Below is a small trained network, with its code and all its weights. Each question gives an input and a class and asks what happens when units are switched off, that is, made to give their printed mean instead of their output.

import numpy as np


def w(rows, s, z=0):
    codes = np.array(rows[::2]) - 128.0
    scale = np.full(codes.shape[1], s)
    scale[-1] = z or s
    return codes * scale


def norm(h):
    return h / np.sqrt((h * h).mean(-1, keepdims=True) + 1e-5)


def f(y):
    return y / 2 * (1 + np.tanh(0.7978845608 * (y + 0.044715 * y**3)))


def log_softmax(a):
    a = a - a.max(-1, keepdims=True)
    return a - np.log(np.exp(a).sum(-1, keepdims=True))


def net(x, mask):
    res = np.array(x, float).reshape(1, 6) / 4 @ E
    u = 0
    for l in range(2):
        y = f(norm(res) @ A[l][:, :-1].T + A[l][:, -1])
        res = res + np.where(mask[u : u + 5], y, B[l][:, -1]) @ B[l][:, :-1]
        u += 5
    return log_softmax(norm(res)[-1] @ U[:, :-1].T + U[:, -1])


A, B = {}, {}
E = w([
[161,190,254],'x0',
[66,83,156],'x1',
[129,129,129],'x2',
[127,129,129],'x3',
[131,129,127],'x4',
[206,129,99],'x5',
],0.0086)
A[0] = w([
[183,126,229,136],'0.n1',
[143,252,139,46],'0.n2',
[76,217,5,139],'0.n3',
[214,49,145,3],'0.n4',
[118,177,212,29],'0.n5',
],0.011,0.0055)
B[0] = w([
[118,166,24,255],'0.n1',
[114,14,1,166],'0.n2',
[134,128,219,230],'0.n3',
[81,149,200,119],'0.n4',
[101,238,210,188],'0.n5',
],0.017,0.0044)
A[1] = w([
[224,118,181,1],'1.n1',
[7,106,95,140],'1.n2',
[100,15,185,99],'1.n3',
[135,169,237,66],'1.n4',
[217,23,150,107],'1.n5',
],0.014,0.0038)
B[1] = w([
[66,172,169,181],'1.n1',
[96,222,144,228],'1.n2',
[146,5,103,253],'1.n3',
[203,85,169,207],'1.n4',
[167,190,219,245],'1.n5',
],0.019,0.0061)
U = w([
[190,41,184,187],'0',
[143,206,217,195],'1',
[88,225,43,193],'2',
[243,140,2,18],'3',
[22,36,109,4],'4',
],0.015,0.003)

Each question gives the input, the list of numbers given to net, and the class t.
The units are the neurons (one row each of A and B). Each row of codes is followed by its name. A weight is (code - 128) times the scale printed after its matrix; where a second scale follows, it is the last column's (A, B and U).
mask holds one flag per neuron, layer by layer. A switched-off neuron (its flag False) gives its mean, the last column of its row in B, instead of its output. The means were averaged over made-up inputs and are rounded, as every weight is.
A unit's drop is (log p(t) with every unit on - log p(t) with that unit switched off) / (log p(t) with every unit on - log p(t) with every unit switched off).
The circuit of an input: a set's keep is (log p(t) with only the set's units on - log p(t) with every unit switched off) / (log p(t) with every unit on - log p(t) with every unit switched off). Starting from all 10 units, units are removed one at a time, each time the one whose removal leaves the highest keep (on an exact tie, the one counted first), for as long as the keep stays at least 0.8.
circuit, biggest first: the units of the circuit, biggest drop first
unit that matters most: the unit with the biggest drop
k most important neurons: the k neurons with the biggest drops, biggest first
k most important neurons of layer l: the k neurons of layer l with the biggest drops, biggest first
drop of u: that unit's drop, to one decimal
input [-1,6,3,5,-2,-4], class 4: circuit, biggest first	[0.n1; 1.n3; 1.n2; 1.n5]
input [-8,-3,8,4,6,1], class 1: unit that matters most	1.n5
input [5,7,7,3,5,3], class 2: circuit, biggest first	[0.n1; 1.n5]
input [-7,7,-7,-7,-8,4], class 0: 2 most important neurons of layer 0	[0.n1; 0.n5]
input [7,4,5,0,-1,3], class 2: circuit, biggest first	[0.n1; 1.n5]
input [7,4,-2,-6,6,6], class 2: circuit, biggest first	[0.n1; 1.n4]
input [0,2,-7,-5,8,-3], class 4: 4 most important neurons of layer 0	[0.n5; 0.n1; 0.n3; 0.n4]
input [7,0,-6,-6,-7,-6], class 2: circuit, biggest first	[0.n1; 0.n3; 1.n5]
input [-2,-3,8,0,7,-1], class 0: 2 most important neurons of layer 1	[1.n4; 1.n2]
input [-3,0,0,4,1,-5], class 0: 2 most important neurons	[0.n1; 0.n3]
input [-1,3,3,6,2,-3], class 4: 2 most important neurons	[0.n1; 0.n5]
input [-8,-3,4,4,1,1], class 1: 2 most important neurons of layer 1	[1.n5; 1.n1]
input [-2,5,7,5,-6,-1], class 4: 3 most important neurons of layer 1	[1.n3; 1.n4; 1.n2]
input [8,0,-5,8,5,5], class 3: 3 most important neurons	[0.n1; 1.n2; 1.n1]
input [8,-2,2,2,7,-5], class 2: unit that matters most	0.n1
input [-1,-5,-7,-5,8,-1], class 0: 3 most important neurons of layer 1	[1.n3; 1.n2; 1.n4]
input [8,0,-2,-3,1,4], class 3: 2 most important neurons of layer 0	[0.n1; 0.n2]
input [4,-7,-3,-6,2,-2], class 2: 2 most important neurons of layer 1	[1.n3; 1.n4]
input [0,-3,-3,-8,5,-5], class 0: 2 most important neurons	[0.n1; 0.n3]
input [1,-3,4,-7,-6,8], class 3: 3 most important neurons	[0.n3; 1.n2; 1.n1]
input [-8,-7,6,-1,4,-4], class 0: unit that matters most	0.n3
input [0,5,-7,-3,-5,-6], class 4: 3 most important neurons of layer 0	[0.n1; 0.n5; 0.n3]
input [1,-7,3,-2,-1,-2], class 2: 2 most important neurons	[1.n4; 1.n3]
input [-5,-2,-7,0,-1,4], class 1: 2 most important neurons	[1.n5; 1.n1]
input [8,-5,7,-5,-2,1], class 3: 3 most important neurons of layer 1	[1.n2; 1.n1; 1.n5]
input [1,-6,-4,8,8,2], class 3: 2 most important neurons of layer 1	[1.n2; 1.n3]
input [2,5,6,-5,6,3], class 2: circuit, biggest first	[0.n1]
input [-3,-7,-8,-4,-8,-1], class 0: 2 most important neurons of layer 1	[1.n4; 1.n2]
input [-8,-4,1,-2,5,6], class 1: drop of 0.n1	0.2
